Below are the code and all the weights of a small trained network. Each question names an input and a class and asks about switching units off, where a switched-off unit gives its printed mean instead of its output.

import numpy as np


def w(rows, s, z=0):
    codes = np.array(rows[::2]) - 128.0
    scale = np.full(codes.shape[1], s)
    scale[-1] = z or s
    return codes * scale


def norm(h):
    return h / np.sqrt((h * h).mean(-1, keepdims=True) + 1e-5)


def f(y):
    return y / 2 * (1 + np.tanh(0.7978845608 * (y + 0.044715 * y**3)))


def log_softmax(a):
    a = a - a.max(-1, keepdims=True)
    return a - np.log(np.exp(a).sum(-1, keepdims=True))


def net(x, mask):
    res = np.array(x, float).reshape(1, 6) / 4 @ E
    u = 0
    for l in range(2):
        y = f(norm(res) @ A[l][:, :-1].T + A[l][:, -1])
        res = res + np.where(mask[u : u + 5], y, B[l][:, -1]) @ B[l][:, :-1]
        u += 5
    return log_softmax(norm(res)[-1] @ U[:, :-1].T + U[:, -1])


A, B = {}, {}
E = w([
[151,31,89,183,236,98],'x0',
[97,99,82,107,135,142],'x1',
[188,206,220,161,168,199],'x2',
[109,191,104,198,134,2],'x3',
[94,127,106,108,140,89],'x4',
[113,166,115,152,124,101],'x5',
],0.0058)
A[0] = w([
[136,139,245,143,131,198,106],'L0N1',
[136,74,157,33,202,102,60],'L0N2',
[122,163,125,78,76,157,4],'L0N3',
[39,138,185,5,9,184,54],'L0N4',
[176,112,100,226,254,114,54],'L0N5',
],0.0052,0.0041)
B[0] = w([
[196,113,116,247,49,68,215],'L0N1',
[145,56,92,196,61,224,123],'L0N2',
[183,63,190,22,152,192,110],'L0N3',
[254,166,63,43,85,133,251],'L0N4',
[66,92,131,60,74,146,200],'L0N5',
],0.0068,0.0029)
A[1] = w([
[123,48,91,129,177,162,5],'L1N1',
[166,140,99,7,108,152,92],'L1N2',
[131,152,212,145,114,163,133],'L1N3',
[151,144,121,147,126,194,4],'L1N4',
[132,34,108,107,203,147,40],'L1N5',
],0.013,0.0025)
B[1] = w([
[112,62,117,250,146,125,209],'L1N1',
[55,128,155,123,62,173,253],'L1N2',
[173,65,134,85,181,149,196],'L1N3',
[107,160,117,148,163,121,160],'L1N4',
[72,63,88,177,143,171,225],'L1N5',
],0.016,0.0065)
U = w([
[110,217,93,98,155,27,190],'0',
[112,169,149,42,58,180,210],'1',
[88,56,84,191,174,134,5],'2',
[253,155,168,86,217,149,137],'3',
],0.016,0.0025)

Each question gives the input, the list of numbers given to net, and the class t.
The units are the neurons (one row each of A and B). Each row of codes is followed by its name. A weight is (code - 128) times the scale printed after its matrix; where a second scale follows, it is the last column's (A, B and U).
mask holds one flag per neuron, layer by layer. A switched-off neuron (its flag False) gives its mean, the last column of its row in B, instead of its output. The means were averaged over made-up inputs and are rounded, as every weight is.
A unit's drop is (log p(t) with every unit on - log p(t) with that unit switched off) / (log p(t) with every unit on - log p(t) with every unit switched off).
most important unit: the unit with the biggest drop
k most important neurons: the k neurons with the biggest drops, biggest first
k most important neurons of layer l: the k neurons of layer l with the biggest drops, biggest first
drop when u is switched off: that unit's drop, to one decimal
input [-1,-2,-7,0,-3,-4], class 1: most important neuron of layer 1 => (L1N2)
input [-3,-2,2,7,2,-4], class 0: 3 most important neurons => (L1N2 L1N5 L1N1)
input [2,0,2,2,8,1], class 0: 3 most important neurons => (L1N1 L1N5 L1N2)
input [-2,6,3,4,0,0], class 0: 3 most important neurons of layer 1 => (L1N5 L1N2 L1N1)
input [-2,6,-7,-6,1,8], class 1: 2 most important neurons => (L0N4 L1N2)
input [3,0,0,3,7,2], class 0: 4 most important neurons of layer 1 => (L1N1 L1N5 L1N3 L1N2)
input [-2,7,-6,-4,-1,-4], class 1: 2 most important neurons => (L1N2 L0N4)
input [-6,-5,7,-8,-6,-8], class 3: 3 most important neurons => (L1N3 L0N1 L0N5)
input [-6,-8,8,-8,-5,2], class 3: 2 most important neurons => (L1N3 L0N1)
input [-2,-5,1,3,6,2], class 0: 3 most important neurons of layer 1 => (L1N2 L1N5 L1N1)
input [-2,-6,7,1,-6,1], class 3: drop when L0N2 is switched off => 0.0
input [-4,4,-3,8,-1,3], class 0: drop when L1N2 is switched off => 0.1
input [-1,6,0,-1,-1,-5], class 1: drop when L0N4 is switched off => 0.7
input [-3,3,5,0,7,-7], class 1: most important unit => L0N4
input [-4,-6,-4,0,7,7], class 1: 2 most important neurons of layer 0 => (L0N1 L0N4)
input [0,-8,-2,1,6,-2], class 0: drop when L1N1 is switched off => 0.1
